Below are the code and all the weights of a small trained network. Each question names an input and a target symbol and asks about switching units off, where a switched-off unit gives its printed mean instead of its output.

import numpy as np


def w(rows, s, z=0):
    codes = np.array(rows[::2]) - 128.0
    scale = np.full(codes.shape[1], s)
    scale[-1] = z or s
    return codes * scale


def f(y):
    return y / 2 * (1 + np.tanh(0.7978845608 * (y + 0.044715 * y**3)))


def softmax(a):
    e = np.exp(a - a.max(-1, keepdims=True))
    return e / e.sum(-1, keepdims=True)


def log_softmax(a):
    a = a - a.max(-1, keepdims=True)
    return a - np.log(np.exp(a).sum(-1, keepdims=True))


def net(x, mask):
    ids = ['αβδζμσφψ'.index(c) for c in x.split()]
    T = len(ids)
    res = E[ids] + P[:T]
    u = 0
    for l in range(2):
        q, k, v = (res @ M[l].T for M in (Q, K, V))
        z = softmax(np.where(np.tri(T) > 0, q @ k.T / 2**0.5, -1e9)) @ v
        res = res + np.where(mask[u], z, O[l][:, -1]) @ O[l][:, :-1]
        u += 1
        y = f(res @ A[l][:, :-1].T + A[l][:, -1])
        res = res + np.where(mask[u : u + 8], y, B[l][:, -1]) @ B[l][:, :-1]
        u += 8
    return log_softmax(res[-1] @ U[:, :-1].T + U[:, -1])


Q, K, V, O, A, B = {}, {}, {}, {}, {}, {}
E = w([
[180,60,104,53],'α',
[78,101,200,220],'β',
[133,93,97,167],'δ',
[194,254,152,147],'ζ',
[210,162,94,192],'μ',
[101,46,184,196],'σ',
[55,133,57,91],'φ',
[96,187,166,106],'ψ',
],0.018)
P = w([
[130,153,2,189],'0',
[112,142,56,191],'1',
[92,141,85,165],'2',
[78,138,121,154],'3',
[79,138,143,137],'4',
[85,140,167,125],'5',
[73,137,188,116],'6',
[92,139,207,107],'7',
[90,136,225,97],'8',
[105,151,235,88],'9',
[110,140,249,82],'10',
[108,142,236,94],'11',
],0.0064)
Q[0] = w([
[81,132,71,54],'0.h0',
[48,112,236,249],'0.h0',
],0.012)
K[0] = w([
[55,139,35,124],'0.h0',
[146,160,206,3],'0.h0',
],0.013)
V[0] = w([
[237,253,48,53],'0.h0',
[53,243,62,159],'0.h0',
],0.0041)
O[0] = w([
[150,138,210,58,200],'0.h0',
[254,178,162,119,248],'0.h0',
],0.0096,0.0014)
A[0] = w([
[140,221,242,98,250],'0.n0',
[81,249,159,197,254],'0.n1',
[148,108,99,93,98],'0.n2',
[169,167,108,123,93],'0.n3',
[117,116,248,126,88],'0.n4',
[102,24,111,217,67],'0.n5',
[254,115,151,79,92],'0.n6',
[59,245,15,125,162],'0.n7',
],0.009,0.0015)
B[0] = w([
[189,86,75,119,253],'0.n0',
[186,170,163,75,236],'0.n1',
[173,49,40,102,134],'0.n2',
[95,104,207,76,148],'0.n3',
[125,63,207,172,201],'0.n4',
[134,254,85,113,217],'0.n5',
[30,185,86,167,205],'0.n6',
[45,8,248,140,164],'0.n7',
],0.0065,0.0064)
Q[1] = w([
[2,20,159,85],'1.h0',
[212,11,103,46],'1.h0',
],0.0075)
K[1] = w([
[190,139,72,255],'1.h0',
[43,215,169,107],'1.h0',
],0.006)
V[1] = w([
[121,170,93,66],'1.h0',
[230,166,2,102],'1.h0',
],0.0052)
O[1] = w([
[3,14,126,179,146],'1.h0',
[237,83,175,55,255],'1.h0',
],0.0062,0.0019)
A[1] = w([
[78,64,74,86,229],'1.n0',
[51,76,124,59,55],'1.n1',
[139,162,226,97,179],'1.n2',
[246,33,122,126,3],'1.n3',
[205,108,158,139,141],'1.n4',
[216,191,163,168,106],'1.n5',
[156,141,53,56,85],'1.n6',
[106,100,143,75,163],'1.n7',
],0.012,0.0073)
B[1] = w([
[171,164,172,254,207],'1.n0',
[69,26,64,123,148],'1.n1',
[110,108,112,61,254],'1.n2',
[211,195,181,91,155],'1.n3',
[157,38,41,191,202],'1.n4',
[24,126,105,155,234],'1.n5',
[75,140,236,89,154],'1.n6',
[164,220,89,169,161],'1.n7',
],0.0082,0.009)
U = w([
[169,186,159,131,155],'α',
[77,150,196,108,67],'β',
[163,85,120,127,21],'δ',
[138,148,88,56,253],'ζ',
[189,137,10,154,214],'μ',
[82,80,100,162,19],'σ',
[96,190,113,127,102],'φ',
[125,139,90,116,83],'ψ',
],0.012,0.0037)

Each question gives the input, a string of symbols that net reads in full, and the target symbol t.
The units are the heads (2 rows each of Q, K, V and O) and the neurons (one row each of A and B). Each row of codes is followed by its name. A weight is (code - 128) times the scale printed after its matrix; where a second scale follows, it is the last column's (O, A, B and U).
mask holds one flag per unit, layer by layer, with each layer's heads first. A switched-off unit (its flag False) gives its mean, the last column of its rows in O or B, instead of its output. The means were averaged over made-up inputs and are rounded, as every weight is.
A unit's drop is (log p(t) with every unit on - log p(t) with that unit switched off) / (log p(t) with every unit on - log p(t) with every unit switched off).
The circuit of an input: a set's keep is (log p(t) with only the set's units on - log p(t) with every unit switched off) / (log p(t) with every unit on - log p(t) with every unit switched off). Starting from the 12 units with the biggest drops (on a tie, the unit counted first), units are removed one at a time, each time the one whose removal leaves the highest keep (on an exact tie, the one counted first), for as long as the keep stays at least 0.8.
units of the circuit, in order: the units of the circuit, biggest drop first
unit that matters most: the unit with the biggest drop
top k neurons: the k neurons with the biggest drops, biggest first
k most important neurons of layer l: the k neurons of layer l with the biggest drops, biggest first
drop when u is switched off: that unit's drop, to one decimal
input α φ σ, target β: units of the circuit, in order -> 0.h0, 1.n4
input ζ ψ δ α φ ζ δ ψ β β, target σ: top 2 neurons -> 1.n4, 1.n5
input δ ζ β β α μ ζ μ ψ, target ζ: units of the circuit, in order -> 1.n2, 1.n0
input β φ μ δ ζ β, target δ: units of the circuit, in order -> 0.h0, 1.n4, 0.n4, 0.n0
input ζ α α, target α: unit that matters most -> 1.n0
input φ δ ψ, target ζ: units of the circuit, in order -> 1.n0, 1.n2, 0.n1
input α μ δ δ ζ φ ζ δ φ ζ δ β, target δ: units of the circuit, in order -> 1.n4, 0.h0, 0.n0, 0.n4
input β σ σ φ φ σ, target φ: 3 most important neurons of layer 0 -> 0.n5, 0.n0, 0.n7
input δ δ μ σ δ μ β σ, target φ: units of the circuit, in order -> 0.h0, 0.n5
input δ φ ζ μ, target φ: top 3 neurons -> 0.n7, 0.n6, 1.n5
input δ ζ ζ, target ζ: units of the circuit, in order -> 1.n2, 0.h0, 1.n0
input ψ ψ μ α β δ ψ ζ σ, target δ: 2 most important neurons of layer 0 -> 0.n4, 0.n0
input ζ α φ, target σ: top 4 neurons -> 0.n7, 1.n1, 0.n3, 0.n1
input μ α α ζ, target ζ: units of the circuit, in order -> 1.n2, 0.n1, 1.n0
input φ δ β δ ζ α, target α: top 2 neurons -> 1.n0, 1.n6
input δ σ σ μ β ζ φ μ, target φ: top 4 neurons -> 0.n7, 1.n4, 0.n0, 1.n5
input δ β ψ φ, target σ: top 3 neurons -> 0.n7, 1.n1, 0.n5
input δ β α σ, target β: 4 most important neurons of layer 0 -> 0.n0, 0.n4, 0.n5, 0.n2
input δ σ φ φ β, target φ: drop when 0.h0 is switched off -> 0.7
input μ μ φ δ σ β δ μ δ β, target φ: drop when 0.n3 is switched off -> 0.1
input δ δ δ σ, target μ: drop when 0.n7 is switched off -> 0.1
input δ δ α β μ ζ α ψ ψ β, target σ: drop when 0.n0 is switched off -> 0.0
